Below is a small trained network, with its code and all its weights. Each question gives an input and a target symbol and asks what happens when units are switched off, that is, made to give their printed mean instead of their output.

import numpy as np


def w(rows, s, z=0):
    codes = np.array(rows[::2]) - 128.0
    scale = np.full(codes.shape[1], s)
    scale[-1] = z or s
    return codes * scale


def f(y):
    return np.maximum(y, 0)


def softmax(a):
    e = np.exp(a - a.max(-1, keepdims=True))
    return e / e.sum(-1, keepdims=True)


def log_softmax(a):
    a = a - a.max(-1, keepdims=True)
    return a - np.log(np.exp(a).sum(-1, keepdims=True))


def net(x, mask):
    ids = ['αδζηλξσφψ'.index(c) for c in x.split()]
    T = len(ids)
    res = E[ids] + P[:T]
    r = res
    for j in range(2):
        rows = slice(3 * j, 3 * j + 3)
        q, k, v = (r @ M[0][rows].T for M in (Q, K, V))
        z = softmax(np.where(np.tri(T) > 0, q @ k.T / 3**0.5, -1e9)) @ v
        o = O[0][rows]
        res = res + np.where(mask[j], z, o[:, -1]) @ o[:, :-1]
    y = f(res @ A[0][:, :-1].T + A[0][:, -1])
    res = res + np.where(mask[2:10], y, B[0][:, -1]) @ B[0][:, :-1]
    return log_softmax(res[-1] @ U[:, :-1].T + U[:, -1])


Q, K, V, O, A, B = {}, {}, {}, {}, {}, {}
E = w([
[66,158,162,202,213,98,110],'α',
[199,173,91,174,118,134,151],'δ',
[144,155,155,199,186,92,175],'ζ',
[111,192,172,207,109,73,196],'η',
[111,119,131,173,220,84,170],'λ',
[112,154,104,186,165,136,71],'ξ',
[253,116,120,73,188,194,91],'σ',
[151,205,91,176,92,151,62],'φ',
[182,107,27,140,211,130,98],'ψ',
],0.018)
P = w([
[2,120,114,233,77,207,205],'0',
[222,140,167,124,95,78,113],'1',
[221,165,139,140,100,111,117],'2',
[194,157,134,128,109,105,131],'3',
[138,156,159,138,159,82,150],'4',
[186,185,102,129,103,123,134],'5',
[110,150,130,139,181,106,122],'6',
[71,160,108,152,183,127,115],'7',
],0.0066)
Q[0] = w([
[99,133,59,149,138,59,169],'head 0',
[124,38,170,2,109,173,158],'head 0',
[139,154,149,93,128,126,180],'head 0',
[120,110,130,218,132,126,111],'head 1',
[80,82,146,81,56,135,115],'head 1',
[156,229,69,240,181,92,127],'head 1',
],0.0095)
K[0] = w([
[49,128,67,138,109,121,134],'head 0',
[253,209,246,58,170,97,51],'head 0',
[182,124,84,121,171,62,113],'head 0',
[129,85,41,162,117,151,173],'head 1',
[148,96,163,81,207,97,125],'head 1',
[38,30,87,192,107,249,210],'head 1',
],0.0077)
V[0] = w([
[169,148,135,204,79,119,146],'head 0',
[228,115,162,38,187,73,220],'head 0',
[249,105,11,14,168,184,36],'head 0',
[225,227,101,138,2,129,186],'head 1',
[218,71,146,123,183,90,214],'head 1',
[245,231,130,166,38,169,86],'head 1',
],0.0073)
O[0] = w([
[82,82,134,127,104,171,145,209],'head 0',
[75,137,198,127,108,214,84,51],'head 0',
[81,180,128,201,117,112,40,6],'head 0',
[2,56,111,155,51,172,106,216],'head 1',
[157,120,220,127,127,233,70,105],'head 1',
[26,166,134,177,35,189,157,198],'head 1',
],0.0093,0.012)
A[0] = w([
[125,109,58,88,119,42,196,110],'neuron 0',
[129,162,161,165,119,122,206,252],'neuron 1',
[98,132,114,122,70,4,118,43],'neuron 2',
[23,2,113,112,88,208,131,204],'neuron 3',
[164,126,153,187,127,154,150,219],'neuron 4',
[131,145,80,66,210,62,125,80],'neuron 5',
[142,131,117,105,72,157,96,129],'neuron 6',
[188,154,187,24,207,123,123,115],'neuron 7',
],0.0077,0.0036)
B[0] = w([
[111,154,146,182,163,208,137,195],'neuron 0',
[150,76,116,134,181,124,70,186],'neuron 1',
[76,110,150,150,157,159,75,151],'neuron 2',
[173,135,117,110,79,105,151,252],'neuron 3',
[101,108,74,1,145,127,17,153],'neuron 4',
[146,128,142,171,102,85,214,152],'neuron 5',
[209,138,142,88,108,98,140,142],'neuron 6',
[52,160,105,36,132,118,112,158],'neuron 7',
],0.0087,0.026)
U = w([
[175,74,71,153,135,64,79,162],'α',
[106,81,90,106,45,35,147,157],'δ',
[175,162,138,195,114,132,175,93],'ζ',
[168,104,179,142,107,208,193,79],'η',
[66,153,93,59,122,127,144,85],'λ',
[117,129,104,122,120,152,134,45],'ξ',
[102,110,121,97,145,209,103,252],'σ',
[104,253,147,118,90,164,210,115],'φ',
[59,182,60,127,134,207,150,63],'ψ',
],0.0061,0.0041)

Each question gives the input, a string of symbols that net reads in full, and the target symbol t.
The units are the heads (3 rows each of Q, K, V and O) and the neurons (one row each of A and B). Each row of codes is followed by its name. A weight is (code - 128) times the scale printed after its matrix; where a second scale follows, it is the last column's (O, A, B and U).
mask holds one flag per unit, heads first, then neurons. A switched-off unit (its flag False) gives its mean, the last column of its rows in O or B, instead of its output. The means were averaged over made-up inputs and are rounded, as every weight is.
A unit's drop is (log p(t) with every unit on - log p(t) with that unit switched off) / (log p(t) with every unit on - log p(t) with every unit switched off).
The circuit of an input: a set's keep is (log p(t) with only the set's units on - log p(t) with every unit switched off) / (log p(t) with every unit on - log p(t) with every unit switched off). Starting from all 10 units, units are removed one at a time, each time the one whose removal leaves the highest keep (on an exact tie, the one counted first), for as long as the keep stays at least 0.8.
units of the circuit, in order: the units of the circuit, biggest drop first
unit that matters most: the unit with the biggest drop
k most important neurons: the k neurons with the biggest drops, biggest first
which heads matter: for each layer, one digit per head in row order, 1 if its drop is at least 0.15 and else 0, layers parted by /
drop when u is switched off: that unit's drop, to one decimal
input φ η δ α δ ζ δ ζ, target ψ: 2 most important neurons -> (neuron 0; neuron 2)
input α φ δ δ, target φ: which heads matter -> 11
input ψ η α λ, target α: which heads matter -> 11
input η δ α, target η: which heads matter -> 10
input λ δ ζ ζ, target λ: unit that matters most -> neuron 7
input ψ η η η, target α: units of the circuit, in order -> (head 0; head 1; neuron 0)
input ξ δ ζ η, target ζ: units of the circuit, in order -> (head 1; neuron 0; head 0)
input λ φ η η δ ψ η, target λ: units of the circuit, in order -> (neuron 7; head 1; head 0)
input ξ η λ, target ζ: units of the circuit, in order -> (neuron 5; head 1; neuron 0)
input ψ η η φ, target α: units of the circuit, in order -> (head 1; head 0)
input φ δ δ, target ψ: units of the circuit, in order -> (head 1; neuron 0; head 0; neuron 2)
input η ψ ψ δ, target η: units of the circuit, in order -> (head 0; neuron 0)
input ζ δ δ δ δ λ, target σ: units of the circuit, in order -> (head 1; neuron 3)
input φ σ σ λ λ λ, target ψ: units of the circuit, in order -> (head 1; neuron 0)
input ψ φ δ, target α: units of the circuit, in order -> (head 0; head 1)
input α ψ φ α ξ, target φ: which heads matter -> 11
input δ δ δ λ η δ η δ, target δ: which heads matter -> 11
input ξ η φ λ η η φ, target ζ: units of the circuit, in order -> (head 1; neuron 5; head 0; neuron 0)
input η η δ λ ξ ξ δ λ, target η: most important neuron -> (neuron 0)
input ξ δ δ ψ φ φ, target ζ: 2 most important neurons -> (neuron 5; neuron 0)
input η δ η ψ, target η: which heads matter -> 10
input λ ψ φ δ δ, target λ: 3 most important neurons -> (neuron 7; neuron 4; neuron 3)
input φ η φ ξ ζ φ δ, target ψ: most important neuron -> (neuron 0)
input λ δ η η η δ λ, target λ: 2 most important neurons -> (neuron 7; neuron 3)
input η ψ ξ δ φ ψ η, target η: drop when head 0 is switched off -> 0.8
